Below are the code and all the weights of a small trained network. Each question names an input and a target symbol and asks about switching units off, where a switched-off unit gives its printed mean instead of its output.

import numpy as np


def w(rows, s, z=0):
    codes = np.array(rows[::2]) - 128.0
    scale = np.full(codes.shape[1], s)
    scale[-1] = z or s
    return codes * scale


def f(y):
    return y / 2 * (1 + np.tanh(0.7978845608 * (y + 0.044715 * y**3)))


def softmax(a):
    e = np.exp(a - a.max(-1, keepdims=True))
    return e / e.sum(-1, keepdims=True)


def log_softmax(a):
    a = a - a.max(-1, keepdims=True)
    return a - np.log(np.exp(a).sum(-1, keepdims=True))


def net(x, mask):
    ids = ['ΔΘΞαγηλπψ'.index(c) for c in x.split()]
    T = len(ids)
    res = E[ids] + P[:T]
    u = 0
    for l in range(2):
        q, k, v = (res @ M[l].T for M in (Q, K, V))
        z = softmax(np.where(np.tri(T) > 0, q @ k.T / 4**0.5, -1e9)) @ v
        res = res + np.where(mask[u], z, O[l][:, -1]) @ O[l][:, :-1]
        u += 1
        y = f(res @ A[l][:, :-1].T + A[l][:, -1])
        res = res + np.where(mask[u : u + 4], y, B[l][:, -1]) @ B[l][:, :-1]
        u += 4
    return log_softmax(res[-1] @ U[:, :-1].T + U[:, -1])


Q, K, V, O, A, B = {}, {}, {}, {}, {}, {}
E = w([
[148,47,175,65,222],'Δ',
[121,170,117,105,234],'Θ',
[47,139,205,101,166],'Ξ',
[93,192,106,86,76],'α',
[30,74,78,157,92],'γ',
[54,7,26,154,159],'η',
[94,112,110,210,142],'λ',
[150,149,169,155,97],'π',
[158,135,98,51,189],'ψ',
],0.013)
P = w([
[138,159,146,119,86],'0',
[121,221,138,115,196],'1',
[106,187,105,128,210],'2',
[57,232,160,68,127],'3',
[60,148,108,98,255],'4',
[101,221,181,36,200],'5',
],0.0096)
Q[0] = w([
[114,255,125,92,116],'L0H1',
[164,153,134,162,27],'L0H1',
[108,145,151,180,135],'L0H1',
[186,82,113,62,84],'L0H1',
],0.0075)
K[0] = w([
[126,128,151,147,2],'L0H1',
[110,194,58,175,132],'L0H1',
[83,115,41,72,107],'L0H1',
[184,205,223,148,202],'L0H1',
],0.0083)
V[0] = w([
[55,10,190,122,230],'L0H1',
[200,116,143,60,205],'L0H1',
[81,45,1,100,183],'L0H1',
[117,78,210,208,46],'L0H1',
],0.0085)
O[0] = w([
[162,236,151,159,146,179],'L0H1',
[243,91,238,147,184,70],'L0H1',
[134,184,153,18,83,189],'L0H1',
[186,183,1,240,97,2],'L0H1',
],0.0083,0.0031)
A[0] = w([
[138,139,166,59,255,255],'L0N1',
[130,93,150,122,61,204],'L0N2',
[40,84,116,205,156,31],'L0N3',
[170,56,170,101,130,5],'L0N4',
],0.0076,0.0026)
B[0] = w([
[43,93,119,211,21,251],'L0N1',
[243,82,145,103,253,127],'L0N2',
[167,65,23,91,61,141],'L0N3',
[220,201,119,95,40,131],'L0N4',
],0.0051,0.014)
Q[1] = w([
[218,190,101,69,120],'L1H1',
[112,146,21,68,159],'L1H1',
[162,103,159,145,102],'L1H1',
[3,170,122,111,105],'L1H1',
],0.0074)
K[1] = w([
[74,95,44,142,218],'L1H1',
[10,145,147,209,47],'L1H1',
[23,188,210,1,179],'L1H1',
[235,8,198,172,79],'L1H1',
],0.0061)
V[1] = w([
[93,201,78,254,130],'L1H1',
[70,197,150,59,162],'L1H1',
[75,48,223,199,190],'L1H1',
[132,44,30,89,71],'L1H1',
],0.0093)
O[1] = w([
[120,133,204,189,4,210],'L1H1',
[77,205,52,61,52,148],'L1H1',
[100,171,144,203,183,152],'L1H1',
[106,37,144,116,118,255],'L1H1',
],0.011,0.0038)
A[1] = w([
[97,86,209,157,171,117],'L1N1',
[189,1,237,185,23,108],'L1N2',
[104,68,148,72,172,203],'L1N3',
[159,110,193,147,110,5],'L1N4',
],0.0057,0.003)
B[1] = w([
[235,235,14,138,172,176],'L1N1',
[158,138,181,2,187,250],'L1N2',
[139,122,58,207,97,174],'L1N3',
[199,207,50,119,108,142],'L1N4',
],0.0061,0.013)
U = w([
[112,248,121,120,206,252],'Δ',
[35,83,104,147,172,196],'Θ',
[112,197,125,223,33,162],'Ξ',
[159,220,89,121,151,71],'α',
[164,248,47,39,118,26],'γ',
[134,145,239,76,232,14],'η',
[142,189,34,45,253,9],'λ',
[86,148,154,92,81,44],'π',
[103,150,224,107,127,105],'ψ',
],0.0049,0.0037)

Each question gives the input, a string of symbols that net reads in full, and the target symbol t.
The units are the heads (4 rows each of Q, K, V and O) and the neurons (one row each of A and B). Each row of codes is followed by its name. A weight is (code - 128) times the scale printed after its matrix; where a second scale follows, it is the last column's (O, A, B and U).
mask holds one flag per unit, layer by layer, with each layer's heads first. A switched-off unit (its flag False) gives its mean, the last column of its rows in O or B, instead of its output. The means were averaged over made-up inputs and are rounded, as every weight is.
A unit's drop is (log p(t) with every unit on - log p(t) with that unit switched off) / (log p(t) with every unit on - log p(t) with every unit switched off).
The circuit of an input: a set's keep is (log p(t) with only the set's units on - log p(t) with every unit switched off) / (log p(t) with every unit on - log p(t) with every unit switched off). Starting from all 10 units, units are removed one at a time, each time the one whose removal leaves the highest keep (on an exact tie, the one counted first), for as long as the keep stays at least 0.8.
circuit, biggest first: the units of the circuit, biggest drop first
k most important neurons: the k neurons with the biggest drops, biggest first
k most important neurons of layer l: the k neurons of layer l with the biggest drops, biggest first
drop of u: that unit's drop, to one decimal
input π ψ γ ψ η λ, target η: 2 most important neurons : (L1N2 L0N3)
input π α γ π γ Ξ, target η: circuit, biggest first : (L1H1 L0H1 L1N2)
input ψ Ξ Ξ π Ξ λ, target λ: circuit, biggest first : (L1H1 L0H1)
input η π λ, target γ: circuit, biggest first : (L0H1 L1H1)
input λ Θ ψ η Ξ Θ, target ψ: circuit, biggest first : (L0H1 L1H1)
input γ γ α, target π: most important neuron : (L1N1)
input λ ψ Θ, target ψ: circuit, biggest first : (L1H1 L0H1 L1N2)
input Θ Θ λ, target Δ: circuit, biggest first : (L0H1 L1H1)
input α Δ Θ Ξ ψ α, target Δ: circuit, biggest first : (L1H1 L0H1 L0N1)
input π α η Ξ η η, target η: circuit, biggest first : (L0H1 L1H1 L1N2)
input Δ Ξ ψ α, target Δ: circuit, biggest first : (L1H1 L0H1)
input γ Ξ α Ξ ψ, target π: circuit, biggest first : (L1H1 L0H1)
input α π α λ, target Θ: 2 most important neurons : (L0N1 L0N3)
input π Ξ γ, target η: most important neuron : (L1N2)
input Ξ γ η Θ Ξ Ξ, target Ξ: 2 most important neurons : (L1N2 L0N1)
input α η η α ψ, target Θ: 2 most important neurons : (L0N1 L1N2)
input α ψ Ξ η α Ξ, target Θ: 2 most important neurons of layer 0 : (L0N1 L0N2)
input Δ π λ α ψ, target Δ: drop of L0N3 : 0.1
input Ξ γ ψ Θ λ, target Ξ: drop of L1N2 : 0.3
input λ Θ η Ξ Ξ, target ψ: drop of L1N2 : 0.4
